How the objects are linked:
* | θ η ω ψ σ τ
Nof | Reb Kef Faz Dop Nav Gek
Kip | Kib Lim Zez Bis Tok Zes
Zuf | Mos Kon Dak Fud Gok Dab
Liv | Rog Duz Mav Nif Gir Sas
Dak | Gok Siz Tum Kon Zuf Zot
Zot | Biv Pil Gof Bor Dab Nok
Duz | Lat Mav Fot Liv Nif Lar
Zes | Kap Kif Niz Val Par Boz
Rol | Nof Bal Fev Fir Faz Tet
Zus | Dak Pog Sas Mev Tum Sir
Ser | Gak Pom Kiv Gek Bop Bis
Lam | Bis Gak Pab Zez Lim Dem
Nim | Boz Kap Did Sek Nub Duz
Fum | Liv Pur Boz Fot Mav Sur
Zul | Tep Dab Bor Biv Bim Faf
Lus | Niz Tok Bis Kib Buk Did
Nif | Sur Liv Duz Gir Lat Pog
Par | Sek Val Zes Did Kap Fum
Lat | Vot Gir Nif Rog Sur Mev
Tet | Gek Reb Nin Kiv Pom Zez
Nav | Kiv Dop Nof Nin Reb Pab
Zub | Kub Bim Biv Tep Zad Dok
Bop | Zez Gek Ser Pab Gak Lus
Rap | Dok Kub Nok Faf Vur Faz
Did | Nub Par Val Kap Nim Fot
Pog | Siz Sas Lar Zus Mev Gok
Mos | Bor Sir Gok Gof Pil Zub
Fir | Dop Rol Bal Faz Kef Kiv
Vot | Zus Duv Sur Lar Sas Kon
Sir | Zot Gok Fud Mos Gof Bim
Reb | Ser Nin Nav Tet Kiv Lam
Fud | Gof Zuf Kon Gok Sir Zul
Mev | Kon Zus Pog Tum Siz Mos
Faf | Fev Rap Kub Vur Mir Kef
Duv | Pog Sur Rog Vot Lar Dak
Lar | Mev Vot Duv Sas Pog Zuf
Faz | Nav Fir Rol Kef Nof Pom
Biv | Zad Zul Dab Bim Zub Vur
Gir | Duv Nif Liv Lat Rog Zus
Bor | Bim Zot Pil Dab Zul Kub
Kiv | Bop Tet Reb Pom Ser Lim
Sur | Sas Rog Lat Duv Vot Siz
Fev | Faz Dok Mir Bal Rol Nin
Niz | Par Dem Buk Kif Zes Nub
Val | Nim Zes Kif Par Did Pur
Kef | Nin Faz Fir Nof Dop Ser
Kib | Kif Lus Tok Buk Dem Kap
Nin | Pom Nav Dop Reb Tet Gak
Kap | Zuz Did Par Nim Sek Mav
Siz | Fud Tum Mev Dak Kon Pil
Zez | Tok Lam Gak Lim Kip Niz
Bis | Buk Kip Lim Tok Lus Val
Sas | Tum Lar Vot Pog Zus Fud
Gok | Pil Fud Zuf Sir Mos Biv
Mav | Gir Fot Fum Duz Liv Vot
Kon | Sir Dak Siz Zuf Fud Bor
Boz | Mav Zuz Nub Pur Fum Lat
Gof | Dab Mos Sir Pil Zot Tep
Kub | Mir Nok Zad Rap Faf Fir
Vur | Bal Faf Rap Mir Dok Nof
Pab | Lim Bop Gek Gak Lam Kib
Dop | Tet Nof Kef Nav Nin Bop
Fot | Nif Fum Pur Mav Duz Duv
Gek | Lam Ser Pom Bop Pab Tok
Zad | Faf Tep Zub Nok Kub Bal
Nub | Fum Sek Nim Zuz Boz Nif
Dem | Val Buk Kib Niz Kif Sek
Zuz | Fot Nub Sek Boz Pur Gir
Bim | Nok Biv Zul Zub Tep Mir
Lim | Lus Zez Lam Kip Bis Kif
Dok | Fir Mir Vur Fev Bal Nav
Tok | Dem Bis Kip Lus Kib Par
Pom | Pab Kiv Tet Ser Gek Kip
Gak | Kip Pab Bop Lam Zez Buk
Kif | Did Niz Dem Zes Val Zuz
Dab | Zub Bor Zot Zul Biv Rap
Tep | Rap Zub Bim Zad Nok Fev
Rog | Lar Lat Gir Sur Duv Tum
Bal | Kef Fev Dok Rol Fir Reb
Pur | Duz Boz Zuz Fum Fot Rog
Nok | Vur Zad Tep Kub Rap Rol
Sek | Pur Nim Kap Nub Zuz Liv
Tum | Zuf Mev Zus Siz Dak Gof
Mir | Rol Vur Faf Dok Fev Dop
Buk | Zes Kib Lus Dem Niz Nim
Pil | Zul Gof Mos Zot Bor Zad

The rows follow the links: the fewer symbols apart two objects are, the more alike their rows tend to be.

Rows of some objects; one shown again gets a slightly different row:
Sek
[17, -25, 14, -42, 16, -15, -3, -13, 16, 21, -8, 5, -7, -12, 17, -2, -7, -8, -7, -25, 8, 13, -12, -27, -9, -22, 28, -44, 26, -19, -13, -39, -34, -10, 8, -7, -8, -12, -1, -7, -6, -9, -14, -12, 0, 15, 5, 14, 33, -28, -9, -9, -10, 2, 15, 5]
Zez
[-16, -6, 14, -28, 12, 2, -18, 26, -20, -7, -17, -17, -4, 7, -18, 10, 10, -22, -32, -25, -24, -6, -4, -45, -5, -20, 30, 0, -1, 1, -12, -29, -2, 10, 0, -6, 37, -16, -1, -36, 21, -22, -14, -5, -9, -1, 14, -18, 18, -34, 24, 14, 0, -6, -7, 10]
Zot
[4, 16, 1, 21, -26, -21, 1, -8, 14, -4, 36, 16, 20, 5, 14, -2, 6, 20, 22, 1, 23, 26, -17, 20, -7, 25, -15, -19, -20, 17, 28, 39, 36, 12, 17, -7, -10, 4, -5, 33, 18, 9, 8, 8, -11, 15, -5, 6, -20, 5, -39, -4, -6, 18, 5, -22]
Dak
[11, 18, -23, 9, -6, -3, 3, -25, 2, 6, 3, -2, -3, 10, -9, -17, -22, 27, 1, 24, -2, -3, -5, 40, 3, 6, -37, 18, 12, 14, 14, -3, 0, -40, 12, 36, -34, 34, 14, -5, -13, 10, 20, 8, 27, -13, -4, 27, -1, 19, -28, 13, 14, 2, -10, 15]
Lim
[-9, -11, 12, -28, 19, 2, -10, 16, -15, -8, -15, -8, -6, 1, -12, 3, 5, -16, -29, -26, -23, -9, -1, -44, -12, -21, 39, 0, 4, 0, -12, -33, -10, 10, -6, -9, 40, -23, -2, -37, 16, -19, -17, -8, -6, 10, 19, -13, 19, -33, 24, 10, -4, -5, 6, 5]
Tum
[15, 16, -13, 16, -2, -1, 4, -17, 0, -6, -5, -1, 2, 12, 6, -22, -24, 28, 5, 19, 12, -1, -24, 47, -7, 8, -26, 10, 2, 12, 11, -3, 17, -33, 3, 41, -31, 29, 36, 17, -8, -2, 18, -5, 6, -5, -11, 46, -6, 23, -22, 1, 14, -3, -1, 4]
Buk
[2, -20, 3, 8, 24, 28, 9, 14, -7, -12, -41, -4, -6, -16, 19, 0, 1, -19, 11, 3, 10, -21, 10, -4, 3, -8, 21, 2, 4, -33, -30, -16, -21, 16, -31, -11, 6, -18, 21, 16, -28, -4, -16, -13, -16, -5, -10, 2, 5, 14, 56, -30, -2, -14, 10, -6]
Nim
[12, -23, 7, -50, 15, -15, -10, -8, 15, 29, -13, 3, -15, -10, 8, 0, -7, -15, -12, -18, 3, 13, -14, -31, -1, -26, 23, -40, 24, -18, -16, -42, -34, -15, 11, -8, -8, -4, -4, -17, -5, -20, -12, -13, 6, 13, 2, 9, 31, -28, -10, -8, -6, -3, 7, 13]
Rap
[-5, 13, 7, 26, -7, 9, 25, -14, 8, -19, 32, 19, -5, -4, -5, -2, -2, 0, 12, 14, -13, -9, 28, 1, -2, 20, -11, 32, -10, 19, -1, 44, -3, 30, -4, -30, 23, -8, -30, -12, 10, 38, 0, 16, 17, 15, 24, -31, -19, 12, -10, 12, -8, 8, 9, -7]
Pil
[5, 10, 2, 19, -22, -22, 7, -16, 23, 1, 41, 19, 16, 1, 12, 3, 6, 17, 25, 2, 23, 26, -11, 19, -4, 22, -18, -21, -14, 13, 19, 40, 22, 14, 16, -12, -13, 2, -20, 30, 12, 18, 9, 13, -3, 20, 1, 5, -17, 5, -43, -2, -10, 19, 8, -22]
Kon
[10, 12, -23, 6, -8, -10, 4, -28, 6, 13, 8, 0, -10, 9, -7, -14, -23, 23, -3, 16, -6, -3, -1, 32, 6, 2, -38, 20, 18, 13, 14, 1, -10, -41, 15, 29, -34, 32, 0, -13, -13, 14, 20, 10, 35, -11, 0, 18, -1, 12, -40, 20, 11, 1, -11, 18]
Fev
[-20, 31, -7, 18, -18, 17, 7, 21, 11, -22, 2, 4, 1, 22, 4, 0, 28, -23, 15, 20, 4, 13, -7, -4, 8, 16, -15, 19, -40, 7, -1, 20, 57, 31, 5, -23, 25, 15, -7, 14, 27, -2, 2, -1, -17, 6, -9, -22, -31, 21, 8, -10, 8, -4, -10, -4]
Kip
[-4, -15, 14, -21, 26, 8, -1, 9, -14, -15, -15, -5, -6, -6, -5, -2, 0, -16, -23, -27, -19, -12, 6, -41, -16, -22, 41, 4, 11, -6, -19, -30, -16, 18, -11, -14, 40, -28, -1, -34, 11, -10, -21, -8, -5, 14, 23, -9, 22, -25, 31, 3, -4, -7, 9, 5]
Sas
[22, -5, 25, 7, 5, -8, 17, -20, 23, -14, 14, 20, 2, -4, 25, -13, -21, 17, 23, 11, 26, 8, -41, 25, -19, 7, -4, -19, 2, 7, -3, 6, -5, -6, -9, 12, -21, 7, 32, 31, 6, -4, 1, -15, -12, 24, -1, 52, -5, 3, -29, -6, -6, 1, 28, -18]

Each walk starts at a row. The symbols on each line, taken left to right, move it on to the next object.
Each answer is a row, close to the row of the object it stands for.
new walk
[4, -22, 13, -5, 32, 19, 12, -1, -8, -17, -21, 3, -9, -15, 8, -7, -3, -14, -8, -18, -7, -21, 12, -27, -18, -12, 46, 2, 8, -18, -27, -24, -25, 24, -21, -20, 29, -32, 4, -9, -10, 1, -21, -10, -9, 21, 19, -1, 19, -9, 45, -13, -6, -10, 21, -4]
ω η ω ω θ θ
[6, -23, 10, -5, 31, 24, 13, 4, -11, -17, -26, 0, -6, -19, 17, -7, -2, -11, -4, -11, -1, -23, 11, -17, -12, -14, 38, 1, 10, -22, -31, -17, -24, 27, -27, -18, 19, -34, 10, 0, -17, 0, -20, -14, -16, 16, 11, -1, 16, 3, 49, -18, -7, -13, 23, -4]
σ τ τ ω σ τ σ
[20, 4, 9, 9, 5, -3, 16, -16, 14, -14, 8, 15, -1, -3, 24, -18, -20, 25, 19, 13, 28, 7, -40, 31, -21, 8, -11, -14, 1, 6, 2, 6, 4, -12, -9, 22, -26, 14, 36, 35, 8, -6, 2, -14, -12, 17, -7, 55, -8, 11, -27, -6, -2, -2, 22, -16]
new walk
[9, 5, 3, 12, -21, -21, 11, -25, 29, 10, 47, 23, 7, -7, 15, 4, 1, 13, 25, 5, 19, 24, -2, 14, 0, 22, -19, -20, -7, 11, 20, 41, 7, 9, 19, -15, -18, 5, -21, 22, 7, 24, 10, 12, 7, 18, 3, -1, -14, 6, -51, -1, -10, 18, 12, -13]
ψ τ θ η θ
[-15, 26, -1, 24, -16, 15, 11, 17, 18, -24, 9, 14, -1, 14, 6, 2, 20, -21, 21, 25, 7, 9, 0, -6, 7, 24, -18, 19, -41, 6, -5, 31, 43, 35, -1, -27, 21, 7, -12, 17, 22, 8, 1, -2, -13, 8, -3, -21, -34, 22, 6, -10, 4, 4, -2, -11]
θ ω ω η ψ η
[-17, 21, 10, 24, -18, 18, 16, 12, 19, -22, 20, 17, -5, 8, 7, 1, 17, -16, 26, 25, 8, 9, 10, -1, 8, 23, -14, 16, -31, 8, -5, 38, 33, 41, -3, -32, 20, 3, -19, 15, 17, 18, 2, 5, -10, 7, 3, -25, -32, 22, -2, -2, -2, 2, 3, -13]
new walk
[12, 3, 0, 6, -17, -18, 15, -38, 29, 19, 40, 27, -6, -6, 5, -1, -13, 13, 19, 10, 4, 17, 9, 11, 6, 14, -24, -7, 9, 15, 14, 32, -10, -7, 23, -14, -21, 12, -33, -4, 2, 31, 11, 18, 24, 13, 14, -7, -3, 5, -51, 13, -8, 17, 8, -5]
θ σ ψ η η
[2, 20, -4, 26, -22, -20, -3, -3, 5, -8, 33, 7, 26, 11, 4, 1, 7, 21, 14, -2, 21, 21, -19, 22, -10, 20, -13, -13, -24, 20, 28, 34, 48, 9, 16, 6, -6, 6, 3, 34, 21, 5, 10, 4, -11, 8, -6, 11, -22, 7, -36, 0, 2, 19, 3, -23]
ψ θ ψ σ ψ
[-5, 9, 3, 27, -8, 7, 22, -20, -2, -17, 34, 12, -5, -3, -11, -4, -8, 11, 3, 11, -18, -13, 32, 6, -2, 17, -11, 41, -3, 24, 2, 39, -4, 22, -2, -21, 21, -5, -33, -26, 7, 39, 6, 16, 21, 12, 30, -27, -11, 8, -10, 23, -3, 4, 3, -2]
new walk
[-21, 34, -16, 9, -15, 11, -2, 25, 3, -23, -3, -3, 1, 24, -1, -5, 21, -25, 7, 15, -4, 18, -8, -7, 2, 14, -14, 20, -38, 11, 1, 5, 65, 25, 8, -13, 29, 18, -6, 10, 30, -5, 4, -5, -15, 3, -6, -17, -29, 18, 10, -2, 13, -2, -12, 0]
τ θ θ η σ η ψ
[-22, -3, 15, -28, 5, -2, -21, 36, -19, -2, -18, -18, 0, 7, -18, 11, 18, -25, -25, -19, -23, -2, -5, -42, 3, -18, 24, 2, -7, -3, -3, -30, 6, 9, -4, -4, 33, -10, -1, -32, 23, -27, -11, -8, -12, -10, 2, -23, 10, -32, 26, 11, 0, -6, -13, 13]
σ η θ θ σ η
[-4, -11, 0, -4, 11, 25, -8, 29, -3, 4, -48, -15, -8, -5, 12, 8, 7, -24, 6, 21, 14, -16, 4, -8, 16, -8, 6, -3, 4, -38, -29, -25, -17, -6, -25, -2, -9, -1, 22, 19, -29, -17, -11, -15, -19, -23, -25, -1, 1, 16, 49, -27, 4, -18, -7, 6]
new walk
[9, 9, -17, 1, -13, -11, 10, -33, 10, 18, 20, 8, -12, 6, -10, -11, -21, 20, -1, 19, -10, 1, 10, 25, 8, 7, -36, 19, 20, 17, 13, 9, -12, -37, 18, 18, -34, 27, -11, -21, -10, 22, 19, 12, 38, -7, 4, 11, 2, 10, -42, 22, 8, 4, -10, 16]
ω σ ω ψ ω
[13, 16, -18, 14, -6, -5, 5, -20, -5, 0, -3, -3, -2, 13, -4, -22, -24, 30, 5, 22, 5, 0, -13, 43, -2, 8, -35, 17, 11, 13, 13, -2, 9, -41, 9, 41, -32, 30, 26, 7, -11, 1, 19, 0, 18, -10, -9, 39, -3, 21, -26, 7, 15, -1, -5, 8]
η σ τ σ σ τ ω ω
[-4, 15, 2, 27, -9, 8, 18, -15, -10, -15, 35, 8, -7, -2, -21, -6, -11, 17, -7, 5, -26, -18, 30, 4, -6, 14, -15, 46, -1, 28, 11, 30, 0, 15, 1, -10, 18, -4, -24, -32, 10, 33, 6, 20, 25, 7, 28, -22, -9, 4, -14, 31, -1, 6, 0, 5]
new walk
[1, -19, 2, 3, 20, 28, 2, 24, -3, 0, -43, -11, -6, -10, 15, 4, 6, -20, 9, 13, 19, -20, 7, -5, 13, -5, 15, 0, 0, -36, -31, -19, -20, 9, -32, -7, -5, -10, 21, 19, -29, -12, -15, -17, -20, -17, -17, 1, -1, 17, 54, -25, 0, -21, 2, -2]
η τ τ ψ τ τ σ ω
[12, 7, -8, 2, -11, -13, 10, -36, 17, 20, 27, 15, -13, 0, -8, -8, -18, 19, 3, 14, -5, 5, 13, 23, 8, 9, -35, 13, 18, 15, 14, 12, -18, -32, 22, 4, -28, 24, -21, -19, -10, 25, 18, 18, 32, -1, 7, -2, 3, 4, -53, 22, 4, 8, -6, 14]
τ τ η η η ψ ω ω
[-5, 24, -11, 21, -15, -6, -2, -7, -30, -19, 26, -10, 12, 13, -34, -8, -5, 28, -18, -4, -27, -9, 9, 15, -13, 9, -16, 40, -10, 37, 30, 23, 33, -6, 13, 24, 14, 7, -3, -19, 19, 9, 16, 19, 14, -4, 16, 0, -7, 3, -16, 29, 9, 8, -15, 7]
new walk
[-6, 26, -12, 28, -23, -16, -12, 0, -16, -15, 20, -6, 24, 15, -10, -4, 7, 26, 0, -5, 0, 12, -15, 27, -12, 19, -18, 9, -24, 28, 36, 30, 55, -3, 17, 27, 2, 7, 10, 18, 24, -3, 16, 7, -11, -2, -2, 11, -22, 8, -19, 9, 10, 13, -13, -10]
θ σ ψ η η
[-5, 16, -5, 24, -9, 1, 11, -19, -16, -18, 32, 3, 0, 7, -27, -8, -10, 19, -12, 0, -32, -15, 27, 11, -10, 11, -15, 47, -4, 32, 20, 29, 9, 0, 7, 2, 18, 1, -21, -31, 12, 25, 11, 25, 26, 1, 28, -14, -2, 5, -13, 34, 3, 7, -5, 8]
η ω σ η θ θ η
[-10, 15, 9, 31, -13, 16, 25, 1, 16, -19, 26, 22, -7, 0, 6, 2, 11, -11, 22, 25, 4, 2, 16, 0, 7, 20, -17, 24, -27, 8, -6, 45, 17, 41, -6, -39, 21, 0, -24, 8, 8, 24, 0, 7, -3, 11, 15, -29, -30, 19, 0, 0, -4, 4, 5, -13]
new walk
[-2, 19, -11, 23, -11, -3, 3, -10, -24, -17, 28, -10, 7, 10, -31, -6, -5, 26, -17, -1, -29, -12, 19, 16, -11, 9, -13, 47, -5, 36, 25, 23, 22, -3, 10, 17, 18, 6, -11, -28, 12, 17, 12, 19, 20, -1, 20, -7, -7, 4, -15, 36, 9, 8, -11, 6]
ψ η η ω η τ
[-8, 11, 8, 30, -11, 12, 28, -9, 14, -20, 31, 23, -3, -4, 1, 1, 3, -3, 19, 20, -6, -7, 24, -2, 3, 21, -13, 33, -18, 16, -4, 43, 6, 34, -6, -36, 20, -4, -31, -3, 11, 30, 1, 16, 7, 13, 18, -32, -26, 17, -4, 6, -6, 3, 8, -12]
ψ θ ω θ σ τ σ σ
[-23, 0, 7, -23, -6, 1, -24, 43, -23, 2, -18, -23, 4, 13, -20, 19, 24, -28, -22, -11, -19, -1, -5, -36, 11, -10, 18, 3, -14, -4, -3, -22, 11, 7, -1, -3, 25, -8, -4, -22, 21, -31, -10, -5, -17, -17, -11, -27, 1, -26, 32, 6, 2, -6, -21, 13]
new walk
[19, 7, 0, 16, -1, -1, 11, -16, 7, -14, 2, 6, 4, 4, 18, -20, -22, 27, 16, 17, 22, 4, -37, 40, -15, 8, -17, -6, -1, 6, 5, 1, 8, -18, -4, 31, -24, 14, 40, 31, 1, -9, 7, -15, -8, 9, -6, 55, -8, 19, -22, -9, 5, -3, 11, -11]
τ θ θ η σ η ψ
[-7, 27, -17, 25, -16, -10, -12, -2, -26, -17, 23, -14, 17, 17, -26, -8, 1, 31, -14, -9, -19, -2, -4, 24, -14, 8, -17, 33, -14, 36, 32, 22, 44, -9, 12, 27, 13, 10, 4, -8, 20, 3, 19, 13, 9, -7, 6, 7, -11, 2, -18, 26, 8, 9, -15, 0]
τ τ τ τ θ σ
[-11, -8, 1, -27, 4, 13, -13, 32, 1, 21, -44, -16, -15, 3, 1, 10, 11, -29, -2, 20, 6, -5, -6, -14, 27, -13, -3, -8, 5, -31, -24, -38, -19, -18, -14, 7, -17, 15, 14, -2, -22, -25, -4, -14, -8, -31, -29, -3, 1, 1, 30, -18, 5, -20, -19, 17]
